Below is a small trained network, with its code and all its weights. Each question gives an input and a target symbol and asks what happens when units are switched off, that is, made to give their printed mean instead of their output.

import numpy as np


def w(rows, s, z=0):
    codes = np.array(rows[::2]) - 128.0
    scale = np.full(codes.shape[1], s)
    scale[-1] = z or s
    return codes * scale


def f(y):
    return np.maximum(y, 0)


def softmax(a):
    e = np.exp(a - a.max(-1, keepdims=True))
    return e / e.sum(-1, keepdims=True)


def log_softmax(a):
    a = a - a.max(-1, keepdims=True)
    return a - np.log(np.exp(a).sum(-1, keepdims=True))


def net(x, mask):
    ids = ['ΓΛδεηψ'.index(c) for c in x.split()]
    T = len(ids)
    res = E[ids] + P[:T]
    u = 0
    for l in range(2):
        q, k, v = (res @ M[l].T for M in (Q, K, V))
        z = softmax(np.where(np.tri(T) > 0, q @ k.T / 4**0.5, -1e9)) @ v
        res = res + np.where(mask[u], z, O[l][:, -1]) @ O[l][:, :-1]
        u += 1
        y = f(res @ A[l][:, :-1].T + A[l][:, -1])
        res = res + np.where(mask[u : u + 4], y, B[l][:, -1]) @ B[l][:, :-1]
        u += 4
    return log_softmax(res[-1] @ U[:, :-1].T + U[:, -1])


Q, K, V, O, A, B = {}, {}, {}, {}, {}, {}
E = w([
[174,122,251,82],'Γ',
[108,89,157,99],'Λ',
[201,186,200,89],'δ',
[106,80,96,141],'ε',
[59,145,50,49],'η',
[157,203,5,160],'ψ',
],0.015)
P = w([
[100,166,162,182],'0',
[134,148,120,144],'1',
[127,164,203,208],'2',
[128,120,101,67],'3',
[165,127,93,143],'4',
[123,174,214,224],'5',
[149,100,93,31],'6',
[181,110,67,105],'7',
[107,166,176,230],'8',
[166,85,88,1],'9',
[194,94,44,85],'10',
],0.016)
Q[0] = w([
[196,127,151,71],'0.h0',
[120,187,169,144],'0.h0',
[98,103,157,151],'0.h0',
[52,199,221,252],'0.h0',
],0.012)
K[0] = w([
[189,47,34,54],'0.h0',
[63,57,176,168],'0.h0',
[84,157,204,123],'0.h0',
[17,254,172,206],'0.h0',
],0.0091)
V[0] = w([
[114,154,106,2],'0.h0',
[221,209,74,159],'0.h0',
[246,172,210,104],'0.h0',
[180,190,71,148],'0.h0',
],0.0079)
O[0] = w([
[50,200,122,246,255],'0.h0',
[253,140,66,96,111],'0.h0',
[49,193,171,22,127],'0.h0',
[171,199,34,93,124],'0.h0',
],0.0074,0.007)
A[0] = w([
[192,104,191,149,192],'0.n0',
[71,107,105,110,131],'0.n1',
[108,5,109,86,25],'0.n2',
[12,181,162,89,2],'0.n3',
],0.012,0.0033)
B[0] = w([
[83,86,49,141,179],'0.n0',
[178,96,197,194,184],'0.n1',
[251,107,125,90,139],'0.n2',
[137,147,138,131,255],'0.n3',
],0.013,0.0099)
Q[1] = w([
[101,177,162,253],'1.h0',
[133,88,164,88],'1.h0',
[56,122,69,151],'1.h0',
[110,193,65,102],'1.h0',
],0.012)
K[1] = w([
[81,129,206,205],'1.h0',
[163,127,118,91],'1.h0',
[73,183,6,225],'1.h0',
[128,207,91,138],'1.h0',
],0.012)
V[1] = w([
[175,190,71,109],'1.h0',
[78,14,78,52],'1.h0',
[106,159,82,66],'1.h0',
[27,223,171,254],'1.h0',
],0.0063)
O[1] = w([
[119,149,29,110,128],'1.h0',
[254,175,201,152,46],'1.h0',
[143,166,131,65,100],'1.h0',
[133,123,172,119,255],'1.h0',
],0.0095,0.0093)
A[1] = w([
[41,95,83,46,73],'1.n0',
[213,17,91,139,61],'1.n1',
[38,134,44,144,1],'1.n2',
[78,64,2,101,167],'1.n3',
],0.007,0.0065)
B[1] = w([
[208,140,71,147,168],'1.n0',
[118,147,90,58,147],'1.n1',
[193,149,146,101,194],'1.n2',
[142,251,170,199,255],'1.n3',
],0.012,0.0088)
U = w([
[147,198,242,105,39],'Γ',
[254,122,242,187,67],'Λ',
[69,163,77,57,173],'δ',
[194,91,98,115,253],'ε',
[10,145,53,200,182],'η',
[152,170,143,150,77],'ψ',
],0.0059,0.0058)

Each question gives the input, a string of symbols that net reads in full, and the target symbol t.
The units are the heads (4 rows each of Q, K, V and O) and the neurons (one row each of A and B). Each row of codes is followed by its name. A weight is (code - 128) times the scale printed after its matrix; where a second scale follows, it is the last column's (O, A, B and U).
mask holds one flag per unit, layer by layer, with each layer's heads first. A switched-off unit (its flag False) gives its mean, the last column of its rows in O or B, instead of its output. The means were averaged over made-up inputs and are rounded, as every weight is.
A unit's drop is (log p(t) with every unit on - log p(t) with that unit switched off) / (log p(t) with every unit on - log p(t) with every unit switched off).
The circuit of an input: a set's keep is (log p(t) with only the set's units on - log p(t) with every unit switched off) / (log p(t) with every unit on - log p(t) with every unit switched off). Starting from all 10 units, units are removed one at a time, each time the one whose removal leaves the highest keep (on an exact tie, the one counted first), for as long as the keep stays at least 0.8.
circuit, biggest first: the units of the circuit, biggest drop first
top k neurons: the k neurons with the biggest drops, biggest first
k most important neurons of layer l: the k neurons of layer l with the biggest drops, biggest first
input ψ ε Λ, target ψ: 3 most important neurons of layer 0 => (0.n1; 0.n0; 0.n3)
input ψ Λ Γ, target ψ: 3 most important neurons of layer 1 => (1.n3; 1.n0; 1.n2)
input Γ ε Λ Λ η ε ε η Λ, target ε: most important neuron of layer 1 => (1.n3)
input Γ δ η Λ η ψ δ, target δ: circuit, biggest first => (0.h0; 1.h0; 0.n1)
input Γ ε η η η η ψ, target ψ: circuit, biggest first => (1.n3; 0.h0; 1.h0; 1.n2)
input Λ ψ η Λ Γ η η η δ, target η: top 3 neurons => (0.n0; 0.n1; 1.n2)
input η Γ Γ ε Γ η, target Γ: circuit, biggest first => (0.h0; 0.n0)
input ψ Γ Γ Γ Λ η η η Γ η ψ, target ψ: top 3 neurons => (1.n3; 1.n2; 0.n1)
input Λ ε ε η δ Γ ψ δ ε, target Λ: circuit, biggest first => (0.h0; 0.n0; 1.h0)
input ε ε η η η Λ η ε η, target Λ: top 2 neurons => (0.n0; 0.n1)
input Γ ψ ψ η η δ ε δ Γ, target δ: circuit, biggest first => (0.h0; 0.n1; 0.n0)
input ε Λ δ Γ Λ Γ ε, target ε: top 3 neurons => (0.n2; 1.n1; 1.n3)
input δ Γ η η ψ ψ Γ ε ψ ψ Γ, target ψ: top 2 neurons => (1.n3; 0.n1)
input ε η δ Γ Γ η Λ Γ Γ, target η: top neuron => (0.n0)
input η ε Λ η Γ ψ η Γ η, target ψ: top 2 neurons => (1.n3; 0.n1)
input Γ δ Γ η Λ Λ ψ η, target ψ: top 2 neurons => (1.n3; 1.n2)
input Λ Γ Γ δ η Γ η ε ε, target Γ: 2 most important neurons of layer 0 => (0.n0; 0.n3)
input ε η Λ, target ε: top 2 neurons => (0.n0; 1.n3)
input ε η η Γ Γ Λ Γ Γ η Λ, target Λ: top 2 neurons => (0.n1; 0.n2)
input ψ Λ η η Λ Λ δ Γ, target δ: most important neuron of layer 0 => (0.n1)
input η Γ δ η Γ δ Γ η η, target δ: 2 most important neurons of layer 1 => (1.n3; 1.n2)
